Each row has a hidden trait or not; one of two labels after the row says which. A new part has a new trait and new labels.
[ -19   28  -48   -1   19   -9    1 -105   13  -11   54  -15  -69   30
   67   24  -39  -21  -28   14  -24  -80   19   32   -4   11  -69  -31
  -18   34  -20   16   19  -54   31  -28  -67    3   30  -32   16    4
  -38   47   99  -35  -42   -1   52   87  -53  -21  -29   -9   32  -32
  -25 -105   16  -29   21   -4    8   65   21  -58   -2  -32   -5   52
  -43   -6  -33  -16   12   15   11    5   31   16  -17    5   23  -15
  -39   30   14   13   25  -30   10    1   39 -111    7  -19  -28   50
    2    2  -25    7   57  -51   10  -12  -31    0   -4  -34   57  -19
   -4   21   40   28   45   24   13   47   -3   24   -8   25  -43  -53
   46  -20   21   23   -7   12  -37   13   19  -28  -17  -27  -26   61
   24    0  -38    9   10   34  -55   25   34   -5  -46   -8]
LL
[ -66   -3    6    1  -21  -20    1  -30  -16  -24   26    2  -35    7
   76   21  -40   21  -31  -14   -9  -45   15   35   42  -10  -29    8
    5   39   12  -15   21  -38   35   23  -38  -60   -2  -18  -14   54
  -41   28   76  -22  -20    1   26   77  -17  -17    9    1   34  -54
  -15  -52   -3  -84   11   -7    8   33   27    2   29  -27  -28   32
  -38   25   -5   -6    2  -19   13    3   22  -14    5   34   51  -17
  -38   19  -14   13   32  -33  -20   11   22 -106   -3    6  -29   59
    5    9  -29   24   26  -18  -10  -13  -25  -10  -35  -19   38  -17
   20   27   22   23   38    0    4   16    2   30  -34   24  -16  -51
   74   -8   65   48   -3   22  -12  -11   19  -19  -22  -27  -45   55
   17   -9  -48    4   12   21  -56   11    9  -36  -71    1]
LL
[ -42    9  -24   -4  -12  -39   -2  -77   -7  -24   32   -2  -58   15
   75   19  -43   19  -36   -4  -18  -60    5   40   43    0  -56   -4
   -4   41    0   -9   17  -54   38    8  -45  -52   13  -25   -1   38
  -38   39   84  -32  -32    4   39   95  -29  -20   -4   -8   51  -57
  -27  -77    6  -68   26   -8   10   42   18  -29   19  -45  -25   57
  -49   17  -23   -8    3  -19    9   12   26    0   -8   31   65  -24
  -49   33   -1    9   24  -32  -17    8   34 -126    2   -7  -43   49
   -2    9  -29   22   47  -37   -2  -12  -28  -12  -41  -34   71  -29
   13   25   29   31   40   11   12   38   -2   38  -55   23  -33  -63
   60   -7   60   56   -5   21  -22    2   22  -30  -26  -35  -44   71
   22   -7  -49    6   12   34  -60   24   26  -14  -66   10]
LL
[ 56  41 -74   0  83  18  -2 -82  39  23  32 -19 -20  17 -24  -2  13 -49
  17  31 -17 -23  -8 -10 -63  20 -27 -46 -22 -21 -40  37  -9 -10  -9 -54
  -4  80  35 -13  37 -80  21  12  -4 -10 -14  -3  11  -1 -43   4 -39  -7
 -17  47 -13 -24  32  39   5   8  -1  21 -28 -69 -44  11  38  19   8 -40
 -35  -8   9  48  -3   2   6  34 -27 -44 -57   9  11   3  34   0 -12  10
  45 -15  18  21  12 -36  12 -31  -3 -11  16 -25  21 -33  26   5   0  22
  42 -21  12   5 -29 -21   5   3   6  22  13  33  -7 -14  38  -8 -28  21
 -42 -10 -64 -36  -4 -19 -26  24  -3  -3   9   4  29  -8   2  15  22   6
  -6  12  14   6  24  51  45 -14]
LL
[  2  -8  16   5  -6  19   3  42  -4   1 -15  -1  27  -8 -28  -2  12  -7
  10   1   8  23   7 -18   4  -2  34   1   9  -8   5   1  -5  22 -12  16
  17   6  -7  10  -7  -8  13  -9 -29  16  14  -3 -19 -27  18   9  -2   4
 -20  24  15  25   0  16 -12   2  -3 -19   1  -5  -9  19   9 -21  35  -4
   8   2   1  -1  -1 -10  -6 -11   7  -7 -26  11  20 -13  -6   1  -1   9
   5  -5 -16  24  -4   5  20 -24   8  -4  12  -2 -23  27   0   4  12   6
  26  19 -50  17  -1 -10  -7 -15 -19  -4 -10 -14   2 -10  15  -9  16  22
 -12  -2 -21 -21   3  -8  12   2  -7  14   8  18   9 -32  -5   0  18  -2
  -6 -20  26 -12 -11  19  32 -12]
DH
[  77   44  -78    0  101   31    1 -104   49   25   31  -28  -24   16
  -31   -9   22  -55   30   40  -20   -5    3  -19  -80   24  -24  -54
  -26  -29  -45   48  -12    4  -14  -69    5  114   42   -9   41  -96
   28    8  -24  -11  -10   -5   11  -14  -42    5  -55   -7  -27   74
   -5   -8   37   76    2    9   -4   21  -36  -80  -56   22   50   10
   13  -49  -37   -8    9   56   -5   -1    1   44  -29  -54  -68   17
   21    0   36   -2  -24   22   52  -20   17   33   13  -38   25  -50
   -3  -14   33  -34   17  -35   38   10    1   27   58  -21   -7    7
  -39  -33    8   -3   -3   26   12   35   -8  -22   61  -11  -23   39
  -66  -13  -92  -58   -3  -28  -22   33   -8    7   15   13   52  -21
   -4   18   32    6   -9    8   43    2   30   51   66    0]
DH
[  79   42  -94   -3   97   21   -1 -100   47   27   24  -19  -20   18
  -38   -7   25  -56   28   36  -21  -14   -7  -17  -86   30  -27  -53
  -23  -38  -49   44  -16    0  -18  -72    4  113   43   -5   42  -88
   37    7  -38  -11  -11   -3   10  -22  -36    7  -52  -10  -29   59
  -10   -8   35   83    6   10   -6   15  -38  -79  -60   13   47    9
   12  -43  -39   -3    4   54   -9    7    0   49  -36  -57  -54   13
   30    1   35   -7  -33   24   59  -18   16   45   14  -40   22  -55
  -10  -14   26  -32   16  -35   26   12    3   22   52  -21   14    5
  -41  -31   -2   -2   -4   21   15   41  -10  -22   52  -17  -26   32
  -73   -6  -96  -58   -4  -30  -23   30  -12    4   15    9   54   -9
   -5   21   39    2   -8   19   29    3   21   75   70    4]
DH
[ 13  38 -63   2  96  14   2 -95  33   5  52 -27 -42  26  30  16 -18 -46
  -2  28 -24 -57  17  12 -27  17 -72 -49 -24   9 -37  25  11 -37  18 -46
 -27  64  39 -27  29 -41  -9  42  61 -33 -35  -6  35  59 -64 -11 -39  -8
  12  11 -16 -70  34  12  14   1   5  49  -5 -79 -25  -7  22  50 -16 -30
 -44 -15  13  34   8   0  27  35 -26 -28 -35   2 -21  21  25  12  15 -13
  34  -9  31 -61  10 -30   0  15   8  -6  -4  -6  46 -51  22   1 -18  16
  27 -32  31  -7 -19  -7  30  14  27  27  16  58  -4   7  24  15 -46   4
   5 -23 -36 -13  -5  -8 -31  20   9 -17  -4 -13   2  40  16   9 -20  14
   2  21 -23  18  32  37  -1  -1]
LL
[-68 -18  44   6 -39  -8   3   6 -22 -23   4   4 -10   2  60  23 -35  27
 -30 -18   2 -29  21  27  50 -11  -3  27   6  47  28 -29  22 -26  27  39
 -21 -95 -23 -11 -21  58 -41  23  64 -14 -12  -1  13  56  -9 -14  18   6
  37 -54  -2 -29 -14 -75   3  -9  10  14  33  21  45 -18 -31  17 -25  21
  14  -5   4 -34  13  -7  19 -31  16  31  21 -14 -13  17 -22  16  39 -34
 -26   6   3 -88  -7  19 -27  60  11   8 -27  26  20   1 -16 -13 -19 -13
 -28   2   2  -9  21  32  21  13  25  -2  -6   2   6  22 -35  24  -7 -44
  94  -9  70  45  -1  23   1 -19  16 -13 -15 -15 -55  39  17 -13 -42   5
  10  -2 -53   6   2 -45 -65  -4]
LL
[-11 -23  45   8 -26  25   5  76 -14   5 -27  -1  47 -18 -40  -1  15   0
  20 -13  17  48   9 -23   5  -9  50  14  12 -11  22  -7  -5  40 -18  19
  36  -9 -33  21 -12   8  14 -23 -50  26  22  -4 -34 -70  24  11  12  12
 -22  19  28  49  -8  15 -20   2  -2 -32  11  49  10  30  10 -40  32   1
  32   4   2 -12   0 -15 -12 -22  21  -9 -34  17  31 -21 -12   3   5  11
  -6  -2 -26  63  -8  23  24 -28  11  -4  11  -5 -35  36  -5   2  20   7
  12  37 -68  28   8 -10  -9 -28 -28 -10 -17 -30   6 -14  12  -9  28  20
 -19   1 -15 -23   6  -8  26 -12 -10  17  13  20  -6 -47  -8  -1  33  -4
  -6 -38  37 -19 -12 -19  23  -3]
DH
